Rows, each with roughly how far along a hidden order it lies (0 to 20):
.03, -.03, .05, -.04, .07, .16, -.17, -.03, -.42, -.07, .14, -.10, -.02, .40, .07, .10, .05, -.06, .15, -.29, .09, -.09, -.10, .09, -.06, .02, -.04, .07, .04, -.15, .34, .09, -.23, -.07, .17, -.04, .00, -.02, -.05, .00, .04, -.05 -> 9
.29, .07, -.15, -.15, .10, .10, -.25, -.02, -.63, -.18, .18, -.17, .00, .13, .33, .23, .13, -.13, .13, -.37, -.04, -.18, -.07, .36, -.04, -.14, -.08, -.09, -.02, -.44, .31, .49, .06, -.46, .08, -.12, -.07, .25, -.23, .00, -.01, -.50 -> 18
-.04, .06, -.22, .18, .04, -.18, .05, -.11, -.27, -.23, .11, -.24, -.14, -.24, .93, .25, .01, .04, .10, -.17, -.31, -.09, -.08, .10, .11, -.37, -.04, .14, -.20, .13, .05, -.19, .17, -.43, -.04, .11, .07, .08, -.13, .23, -.06, -.23 -> 10
.59, .02, -.05, -.45, .29, .43, -.53, -.02, -.83, -.01, .20, -.17, -.06, .77, -.28, .16, .10, -.35, .28, -.41, .40, -.25, -.20, .33, -.11, -.03, -.15, -.31, .19, -.75, .63, .98, -.26, -.46, .29, .05, -.14, .40, -.18, -.21, .09, -.50 -> 19
-.25, -.06, .19, -.04, -.10, .16, -.03, .04, .05, .08, -.06, .26, .13, .17, -.64, -.12, .04, -.03, .03, -.01, .10, .11, .07, .02, -.09, .43, .02, .02, .19, -.21, .00, -.12, -.16, .50, -.03, -.08, -.14, -.18, .06, -.11, .03, .14 -> 9
-.42, .04, .07, .06, -.18, -.12, .14, .07, .33, -.02, -.14, .26, -.04, -.70, -.27, -.09, .09, .05, -.15, .14, -.28, .08, .23, .17, .02, .32, .02, .01, -.01, -.35, -.45, -.49, .25, .32, -.31, -.05, -.15, -.11, -.02, .19, -.10, -.26 -> 19
.01, -.02, .03, -.06, -.05, .15, -.16, .01, -.24, -.09, .03, .06, .09, .15, -.14, .01, .07, -.07, .06, -.21, .01, -.05, -.02, .18, -.07, .21, -.01, .05, .09, -.40, .23, .09, -.12, .06, -.05, -.11, -.12, -.06, -.05, .00, .02, -.18 -> 14
.29, .09, -.06, -.16, .01, .06, -.22, .02, -.50, -.10, .05, .02, .12, .02, .00, .19, .15, -.17, .05, -.29, -.04, -.12, .01, .40, -.11, .06, -.05, -.10, .06, -.46, .16, .22, .11, -.18, -.03, -.17, -.13, .14, -.12, -.01, -.01, -.49 -> 20
-.34, -.09, .17, .18, -.12, .03, .21, .04, .57, .17, -.12, .18, .08, -.09, -.43, -.25, -.10, .17, -.12, .25, .03, .20, .09, -.31, -.01, .30, .11, .12, .07, .38, -.20, -.37, -.18, .61, -.01, .08, .04, -.31, .22, -.04, .04, .64 -> 0
-.38, .04, -.08, .15, -.07, -.21, .21, -.02, .15, -.10, -.08, .05, -.17, -.73, .27, .00, .02, .06, -.05, .15, -.31, .00, .13, .10, .12, -.02, -.01, .10, -.13, -.06, -.38, -.41, .31, -.07, -.27, .04, -.05, -.05, -.05, .27, -.12, -.22 -> 16
-.10, .03, .10, -.11, -.10, .05, -.20, .04, -.08, -.02, -.05, .24, .14, -.15, -.48, .08, .11, -.07, -.03, -.09, -.13, .02, .10, .25, -.11, .37, .01, -.06, .13, -.36, -.11, .05, .01, .28, -.10, -.13, -.20, -.05, -.03, -.05, -.02, -.26 -> 18
-.54, -.04, .14, .10, -.11, -.11, .28, .04, .40, .14, -.14, .36, -.06, -.16, -.84, -.05, -.02, .15, -.10, .21, -.06, .21, .19, -.04, -.09, .34, .12, .01, .10, .25, -.51, -.60, .16, .75, -.15, .06, -.14, -.39, .27, .09, -.04, .38 -> 6
.46, .00, .04, -.37, .16, .39, -.35, .03, -.67, .05, .12, .05, .11, .74, -.50, .06, .12, -.29, .20, -.38, .41, -.06, -.11, .31, -.18, .16, -.11, -.26, .24, -.68, .50, .70, -.28, -.10, .23, -.26, -.17, .23, -.06, -.23, .11, -.30 -> 17
-.02, .05, -.10, .05, -.03, -.14, -.02, -.03, -.21, -.16, .03, -.06, -.08, -.43, .37, .14, .06, -.01, .03, -.17, -.23, -.09, .01, .22, .01, -.10, -.02, .05, -.10, -.26, .02, -.16, .19, -.23, -.05, -.03, .00, .00, -.13, .20, -.07, -.32 -> 15
.11, -.08, .08, -.21, .14, .37, -.37, .00, -.26, .02, .11, -.13, .14, .67, .12, -.06, .02, -.14, .13, -.26, .29, -.10, -.20, -.01, -.10, .12, -.05, .02, .11, -.34, .86, .58, -.48, -.20, .31, -.13, .08, .11, -.09, -.28, .12, -.17 -> 5
-.46, -.07, -.03, .18, -.08, .06, .25, .00, .43, -.03, -.03, -.04, -.20, -.26, .13, -.16, -.11, .09, .04, .16, -.19, .14, .01, -.16, .06, .05, .08, .29, -.07, .10, -.18, -.44, -.22, .23, -.09, .11, -.02, -.11, .12, .15, -.02, .17 -> 4

Next part:
-.68, .00, -.02, .35, -.14, .07, -.03, -.07, -.04, -.11, -.41, -.23, -.15, -.43, .87, .43, .19, .17, .27, -.52, .34, .11, -.38, -.19, -.29, .60, .10, -.40, -.10, .27, .45, .05, .74, -.13, -.30, .00, -.22, .15, -.99, -.25, -.25 -> 20
.23, .08, .25, .00, .15, -.18, .14, -.08, -.08, .02, -.13, .20, -.30, .17, -.41, -.36, -.26, .10, .34, .39, .09, -.24, -.42, -.19, -.19, -.25, -.14, -.13, .23, -.49, .00, -.14, -.12, .01, .26, -.13, .14, -.44, -.30, .24, .14 -> 20
.24, -.29, .30, .33, -.02, -.16, -.15, -.10, -.07, .21, -.40, .03, .05, .09, -.40, .00, -.26, .23, .22, .29, -.04, -.16, -.43, .46, .16, -.20, -.32, -.24, -.10, -.23, .59, .09, .08, -.03, .31, .24, .11, -.39, .48, .02, -.18 -> 20
-.07, -.25, .01, .12, -.05, -.01, .00, .13, .23, .02, .11, -.02, .39, -.21, .11, -.19, .17, -.04, -.44, .00, -.15, .02, .04, .21, -.07, -.12, -.30, .02, -.25, .47, .13, .28, -.13, .17, .12, -.04, -.16, .05, .19, -.14, -.08 -> 0
-.62, .20, -.12, .34, -.07, -.07, -.20, .08, -.01, -.18, -.39, -.20, -.12, -.17, .79, .29, .15, .23, .42, -.27, .29, .13, -.37, .02, -.20, .45, .01, -.22, -.05, .18, .39, -.11, .55, .05, -.26, -.08, -.20, -.08, -.99, -.30, -.23 -> 20
.24, .14, .25, -.04, .10, -.09, .15, -.12, -.11, .06, -.12, .13, -.31, .18, -.44, -.22, -.27, .02, .36, .36, .07, -.15, -.21, -.20, -.10, -.17, -.02, -.06, .30, -.44, -.02, -.17, -.19, -.04, .19, -.01, .16, -.27, -.09, .23, .10 -> 20
-.30, -.09, .27, .33, -.04, -.10, -.06, .01, .17, .05, -.31, -.12, .14, -.10, .28, -.15, .01, .11, -.03, .16, .10, .16, -.35, .11, -.38, .04, -.38, -.20, .00, .23, .56, .11, .13, .12, .23, -.01, -.12, -.28, -.37, -.19, -.23 -> 20
-.51, .32, -.28, -.09, .13, -.08, .03, .09, .03, -.20, .07, -.05, -.33, -.05, .80, -.24, .18, .01, .31, -.40, .25, -.10, -.27, -.46, -.48, .31, .13, -.09, .16, .01, -.29, -.19, .27, .07, -.46, -.36, -.13, .12, -.09, -.14, .13 -> 20
.18, -.37, .29, .34, -.01, -.18, -.16, -.13, -.18, .16, -.43, .06, -.12, .04, -.20, .03, -.22, .27, .48, .16, .03, -.27, -.54, .44, .27, -.18, -.25, -.34, -.18, -.37, .56, .07, .28, -.11, .22, .19, .09, -.40, -.26, .03, -.14 -> 20
-.44, .11, .20, .34, -.01, -.18, -.21, .15, .22, -.02, -.37, -.15, .08, .01, .38, -.29, .06, .16, .13, .27, .11, .15, -.40, .18, -.46, .00, -.39, -.09, .06, .28, .52, .04, .00, .23, .28, -.12, -.13, -.42, .80, -.34, -.22 -> 20
-.52, -.35, -.30, .02, -.10, .06, -.11, .05, -.01, -.17, .12, -.19, .23, -.49, .83, .33, .19, .05, -.31, -.58, .06, -.05, -.02, -.12, .16, .49, .19, -.28, -.49, .44, -.05, .26, .60, -.20, -.51, .00, -.24, .29, .10, -.30, -.09 -> 0
-.35, .20, .28, .09, .11, -.05, .21, -.10, .22, -.04, -.06, .03, -.21, .06, .16, -.28, -.04, -.09, -.08, .00, .19, .11, -.26, -.50, -.57, -.01, -.28, -.12, .24, .09, .11, .04, -.14, .13, .16, -.25, -.05, -.18, .24, .05, .02 -> 20
.28, -.27, -.29, -.21, .00, .05, -.01, -.13, -.36, -.08, .12, .14, -.12, -.07, -.09, .34, -.03, .12, .25, -.37, .02, -.50, .03, -.11, .60, .17, .35, -.23, -.27, -.45, -.37, -.06, .50, -.39, -.36, .09, .10, .26, -.34, .19, .15 -> 0
.21, -.36, -.29, -.25, .05, .05, .16, -.14, -.36, -.12, .11, .19, -.09, -.13, -.05, .32, .03, .06, .04, -.50, -.02, -.51, .02, -.33, .65, .16, .31, -.23, -.31, -.37, -.37, .08, .45, -.41, -.44, -.05, .05, .31, -.52, .26, .17 -> 0
.21, -.31, -.25, -.23, .02, .13, .18, -.19, -.35, -.07, .15, .14, -.11, -.17, -.10, .42, -.01, .00, .00, -.48, -.01, -.46, .08, -.35, .53, .17, .33, -.20, -.26, -.35, -.36, .05, .40, -.43, -.40, .06, .09, .36, .18, .25, .14 -> 0
-.45, -.14, .43, .36, -.13, .09, .20, -.11, .21, .10, -.30, -.23, .07, -.43, .42, -.11, .09, -.06, -.37, -.10, .19, .28, -.33, -.17, -.60, .20, -.22, -.30, .08, .55, .66, .28, .11, -.05, .33, .02, -.22, -.04, -.43, -.18, -.27 -> 20
.27, -.59, .26, .10, -.16, .11, .17, -.18, -.04, .27, .00, .11, .36, -.40, -.46, .30, -.07, .02, -.71, .20, -.07, -.22, .03, .43, .50, -.17, -.18, -.26, -.44, .17, .32, .50, .06, -.24, .35, .34, .00, .09, -.73, .18, -.12 -> 0
.37, -.27, .07, .09, -.04, -.14, -.16, .07, -.06, .16, .03, .19, .42, .05, -.48, .04, -.10, .13, -.36, .57, -.15, -.25, .08, .76, .65, -.38, -.24, .03, -.42, -.03, .16, .28, -.20, .03, .35, .12, .09, -.25, -.32, .13, -.05 -> 0
-.25, -.46, .10, .13, -.03, -.02, .13, .03, .20, .05, .08, .02, .36, -.37, .22, -.25, .14, -.01, -.52, -.14, -.10, -.01, -.18, -.04, -.20, -.10, -.38, -.20, -.27, .46, .20, .34, .00, .06, .16, -.06, -.22, .08, .03, -.04, -.07 -> 0
-.86, -.04, -.21, .03, .14, -.07, .15, -.10, -.15, -.22, -.08, -.03, -.34, -.10, .96, -.08, .15, .14, .36, -.76, .35, -.37, -.66, -.80, -.54, .60, .24, -.47, .06, -.30, -.25, .05, .83, -.19, -.58, -.36, -.15, .18, -.29, -.09, .17 -> 20
